Below is a small trained network, with its code and all its weights. Each question gives an input and a class and asks what happens when units are switched off, that is, made to give their printed mean instead of their output.

import numpy as np


def w(rows, s, z=0):
    codes = np.array(rows[::2]) - 128.0
    scale = np.full(codes.shape[1], s)
    scale[-1] = z or s
    return codes * scale


def f(y):
    return y / 2 * (1 + np.tanh(0.7978845608 * (y + 0.044715 * y**3)))


def log_softmax(a):
    a = a - a.max(-1, keepdims=True)
    return a - np.log(np.exp(a).sum(-1, keepdims=True))


def net(x, mask):
    res = np.array(x, float).reshape(1, 5) / 4 @ E
    y = f(res @ A[0][:, :-1].T + A[0][:, -1])
    res = res + np.where(mask, y, B[0][:, -1]) @ B[0][:, :-1]
    return log_softmax(res[-1] @ U[:, :-1].T + U[:, -1])


A, B = {}, {}
E = w([
[119,47,117,184],'x0',
[135,81,164,63],'x1',
[250,74,186,135],'x2',
[144,126,24,66],'x3',
[88,110,188,102],'x4',
],0.011)
A[0] = w([
[182,89,89,91,148],'neuron 1',
[187,126,87,95,195],'neuron 2',
[178,148,151,139,2],'neuron 3',
[140,94,157,113,163],'neuron 4',
[178,196,218,63,3],'neuron 5',
[113,112,157,201,22],'neuron 6',
[232,226,121,82,43],'neuron 7',
[69,105,160,19,123],'neuron 8',
[233,128,188,168,87],'neuron 9',
[83,209,82,168,27],'neuron 10',
[159,95,122,168,174],'neuron 11',
[169,110,123,183,82],'neuron 12',
[135,50,189,74,11],'neuron 13',
[125,184,142,254,163],'neuron 14',
[173,122,83,248,74],'neuron 15',
[56,96,168,189,122],'neuron 16',
],0.013,0.0049)
B[0] = w([
[94,56,209,165,188],'neuron 1',
[91,26,99,140,193],'neuron 2',
[148,130,108,127,145],'neuron 3',
[164,121,225,118,170],'neuron 4',
[177,155,101,78,197],'neuron 5',
[144,133,92,193,165],'neuron 6',
[153,89,68,83,201],'neuron 7',
[193,116,157,67,207],'neuron 8',
[164,97,73,145,238],'neuron 9',
[93,205,118,84,210],'neuron 10',
[137,65,163,151,178],'neuron 11',
[112,67,116,189,164],'neuron 12',
[77,222,117,141,192],'neuron 13',
[61,121,124,198,244],'neuron 14',
[105,174,244,112,209],'neuron 15',
[216,106,35,178,203],'neuron 16',
],0.011)
U = w([
[165,98,141,247,102],'0',
[141,87,171,133,89],'1',
[208,88,71,86,254],'2',
[179,195,190,96,45],'3',
[104,232,69,157,81],'4',
],0.013,0.0058)

Each question gives the input, the list of numbers given to net, and the class t.
The units are the neurons (one row each of A and B). Each row of codes is followed by its name. A weight is (code - 128) times the scale printed after its matrix; where a second scale follows, it is the last column's (A, B and U).
mask holds one flag per neuron, in row order. A switched-off neuron (its flag False) gives its mean, the last column of its row in B, instead of its output. The means were averaged over made-up inputs and are rounded, as every weight is.
A unit's drop is (log p(t) with every unit on - log p(t) with that unit switched off) / (log p(t) with every unit on - log p(t) with every unit switched off).
The circuit of an input: a set's keep is (log p(t) with only the set's units on - log p(t) with every unit switched off) / (log p(t) with every unit on - log p(t) with every unit switched off). Starting from the 12 units with the biggest drops (on a tie, the unit counted first), units are removed one at a time, each time the one whose removal leaves the highest keep (on an exact tie, the one counted first), for as long as the keep stays at least 0.8.
units of the circuit, in order: the units of the circuit, biggest drop first
k most important neurons: the k neurons with the biggest drops, biggest first
drop of u: that unit's drop, to one decimal
input [1,3,8,6,-3], class 0: 2 most important neurons -> (neuron 1; neuron 8)
input [4,-1,-1,7,1], class 0: units of the circuit, in order -> (neuron 7)
input [-1,1,-1,-1,-3], class 4: units of the circuit, in order -> (neuron 8; neuron 1)
input [8,5,4,6,-2], class 1: 2 most important neurons -> (neuron 16; neuron 14)
input [-4,0,-1,-2,-6], class 4: units of the circuit, in order -> (neuron 8; neuron 1)
input [8,-1,2,5,-5], class 0: 3 most important neurons -> (neuron 12; neuron 8; neuron 10)
input [0,0,5,4,7], class 1: 2 most important neurons -> (neuron 16; neuron 1)
input [6,1,-1,6,-4], class 1: 2 most important neurons -> (neuron 16; neuron 14)
input [-3,1,5,-4,3], class 2: 3 most important neurons -> (neuron 9; neuron 15; neuron 5)
input [-6,3,8,-1,6], class 2: 2 most important neurons -> (neuron 9; neuron 7)
input [-2,0,-2,1,-4], class 4: 3 most important neurons -> (neuron 8; neuron 9; neuron 16)
input [5,7,-5,-3,-1], class 2: 2 most important neurons -> (neuron 14; neuron 16)
input [1,5,0,5,8], class 3: drop of neuron 9 -> 0.1
input [0,7,-3,2,7], class 3: drop of neuron 15 -> 0.0
input [-1,-2,2,0,8], class 3: drop of neuron 10 -> -0.1
input [5,-8,-2,4,3], class 4: most important neuron -> (neuron 10)
